Below is a small trained network, with its code and all its weights. Each question gives an input and a target symbol and asks what happens when units are switched off, that is, made to give their printed mean instead of their output.

import numpy as np


def w(rows, s, z=0):
    codes = np.array(rows[::2]) - 128.0
    scale = np.full(codes.shape[1], s)
    scale[-1] = z or s
    return codes * scale


def f(y):
    return np.maximum(y, 0)


def softmax(a):
    e = np.exp(a - a.max(-1, keepdims=True))
    return e / e.sum(-1, keepdims=True)


def log_softmax(a):
    a = a - a.max(-1, keepdims=True)
    return a - np.log(np.exp(a).sum(-1, keepdims=True))


def net(x, mask):
    ids = ['αθλμξσψω'.index(c) for c in x.split()]
    T = len(ids)
    res = E[ids] + P[:T]
    q, k, v = (res @ M[0].T for M in (Q, K, V))
    z = softmax(np.where(np.tri(T) > 0, q @ k.T / 2**0.5, -1e9)) @ v
    res = res + np.where(mask[0], z, O[0][:, -1]) @ O[0][:, :-1]
    y = f(res @ A[0][:, :-1].T + A[0][:, -1])
    res = res + np.where(mask[1:17], y, B[0][:, -1]) @ B[0][:, :-1]
    return log_softmax(res[-1] @ U[:, :-1].T + U[:, -1])


Q, K, V, O, A, B = {}, {}, {}, {}, {}, {}
E = w([
[181,146,131,243,172,165],'α',
[141,68,184,236,180,162],'θ',
[124,97,113,172,103,144],'λ',
[175,164,2,160,114,103],'μ',
[78,11,193,137,121,111],'ξ',
[208,172,57,245,158,155],'σ',
[95,72,117,80,83,82],'ψ',
[97,106,45,79,109,83],'ω',
],0.0041)
P = w([
[175,93,121,95,219,87],'0',
[164,80,67,89,150,141],'1',
[108,107,100,241,71,40],'2',
[89,154,138,110,146,176],'3',
[173,74,76,98,157,141],'4',
[6,176,106,223,115,39],'5',
[99,163,147,112,69,205],'6',
[168,67,86,87,151,131],'7',
[17,170,106,254,122,57],'8',
],0.0076)
Q[0] = w([
[2,230,157,128,153,178],'h0',
[68,173,132,118,108,232],'h0',
],0.026)
K[0] = w([
[71,168,132,128,37,252],'h0',
[107,159,142,145,100,91],'h0',
],0.034)
V[0] = w([
[172,112,226,245,160,185],'h0',
[37,9,250,79,118,119],'h0',
],0.023)
O[0] = w([
[254,123,81,79,17,68,150],'h0',
[232,15,180,225,98,185,4],'h0',
],0.012,0.0022)
A[0] = w([
[171,74,100,137,119,61,182],'n0',
[141,68,114,214,77,72,183],'n1',
[141,118,168,101,143,142,124],'n2',
[196,81,104,80,161,217,174],'n3',
[76,53,96,247,100,70,132],'n4',
[204,104,148,99,97,135,2],'n5',
[111,117,172,135,185,190,82],'n6',
[95,66,56,136,192,128,249],'n7',
[79,182,115,169,94,105,106],'n8',
[133,54,88,169,190,156,186],'n9',
[164,100,97,107,170,52,90],'n10',
[73,146,130,188,81,47,136],'n11',
[208,91,153,34,162,180,33],'n12',
[42,139,123,180,138,95,19],'n13',
[82,158,169,173,146,109,49],'n14',
[126,145,107,95,162,86,164],'n15',
],0.011,0.0051)
B[0] = w([
[212,94,196,135,94,134,228],'n0',
[23,198,94,89,69,115,255],'n1',
[108,149,138,142,157,151,139],'n2',
[130,94,217,187,153,73,200],'n3',
[213,160,155,102,227,180,233],'n4',
[66,82,83,72,238,161,198],'n5',
[135,178,80,81,180,31,210],'n6',
[80,213,197,189,116,144,244],'n7',
[121,68,178,153,154,90,210],'n8',
[182,108,58,117,39,134,243],'n9',
[86,93,124,76,117,68,187],'n10',
[108,168,122,213,168,87,207],'n11',
[155,165,34,252,149,132,160],'n12',
[149,6,64,154,100,157,220],'n13',
[132,134,133,103,68,208,191],'n14',
[148,109,133,84,118,221,225],'n15',
],0.02,0.011)
U = w([
[204,79,125,74,80,170,84],'α',
[108,80,95,145,194,69,143],'θ',
[145,119,192,156,1,106,250],'λ',
[101,99,156,144,113,190,25],'μ',
[202,92,112,159,190,157,102],'ξ',
[77,155,130,49,176,131,138],'σ',
[130,199,200,155,199,106,173],'ψ',
[111,162,18,134,79,150,118],'ω',
],0.0062,0.0019)

Each question gives the input, a string of symbols that net reads in full, and the target symbol t.
The units are the heads (2 rows each of Q, K, V and O) and the neurons (one row each of A and B). Each row of codes is followed by its name. A weight is (code - 128) times the scale printed after its matrix; where a second scale follows, it is the last column's (O, A, B and U).
mask holds one flag per unit, heads first, then neurons. A switched-off unit (its flag False) gives its mean, the last column of its rows in O or B, instead of its output. The means were averaged over made-up inputs and are rounded, as every weight is.
A unit's drop is (log p(t) with every unit on - log p(t) with that unit switched off) / (log p(t) with every unit on - log p(t) with every unit switched off).
The circuit of an input: a set's keep is (log p(t) with only the set's units on - log p(t) with every unit switched off) / (log p(t) with every unit on - log p(t) with every unit switched off). Starting from the 12 units with the biggest drops (on a tie, the unit counted first), units are removed one at a time, each time the one whose removal leaves the highest keep (on an exact tie, the one counted first), for as long as the keep stays at least 0.8.
circuit, biggest first: the units of the circuit, biggest drop first
unit that matters most: the unit with the biggest drop
top k neurons: the k neurons with the biggest drops, biggest first
input ξ θ α θ θ ω, target σ: circuit, biggest first	[n5, n1, h0, n9]
input ω σ σ ω α θ μ λ, target ω: unit that matters most	h0
input ξ ψ θ, target α: top 3 neurons	[n9, n4, n1]
input λ ξ ξ ψ ψ ξ σ ω, target λ: circuit, biggest first	[n4, n5]
input σ μ θ ψ ξ σ, target ω: top 2 neurons	[n9, n1]
input ξ ξ α, target α: top 4 neurons	[n4, n9, n1, n0]
input λ μ ξ μ σ, target λ: top 2 neurons	[n4, n5]
input λ λ σ ψ σ μ θ μ, target λ: circuit, biggest first	[n4, n5]
input θ ξ λ ω λ, target θ: top 3 neurons	[n5, n3, n12]
input σ σ λ θ θ, target σ: circuit, biggest first	[h0, n9]
input σ α σ σ, target σ: circuit, biggest first	[h0, n9]
input λ θ λ μ ψ ξ ξ σ ω, target α: top 4 neurons	[n4, n0, n1, n9]
input ω λ μ, target ξ: circuit, biggest first	[h0, n13, n4]
input λ σ ω, target ψ: circuit, biggest first	[n9, n13]
input α ω ψ, target λ: circuit, biggest first	[h0, n0, n4]
input σ θ σ ω ω λ ψ, target ψ: circuit, biggest first	[n13]
input θ θ σ ω ψ, target θ: top 2 neurons	[n5, n12]
input ψ σ λ ω, target ω: top 2 neurons	[n0, n3]
input ω α σ ψ σ, target ω: circuit, biggest first	[h0, n9, n0]
input θ ω ψ ω α μ, target ξ: circuit, biggest first	[n13, h0, n4]
input σ σ α ψ λ σ θ, target θ: top 2 neurons	[n5, n9]
input μ σ ψ ω μ λ, target ξ: unit that matters most	n13
input ω σ θ σ ω, target ω: top 2 neurons	[n9, n6]
input α σ ω ω σ, target α: circuit, biggest first	[h0, n7, n0]
input θ μ θ θ θ σ μ μ ξ, target μ: top 2 neurons	[n13, n14]
input α θ α ξ μ θ, target α: top 2 neurons	[n4, n9]
input ξ λ σ ω α, target ξ: top 2 neurons	[n3, n5]
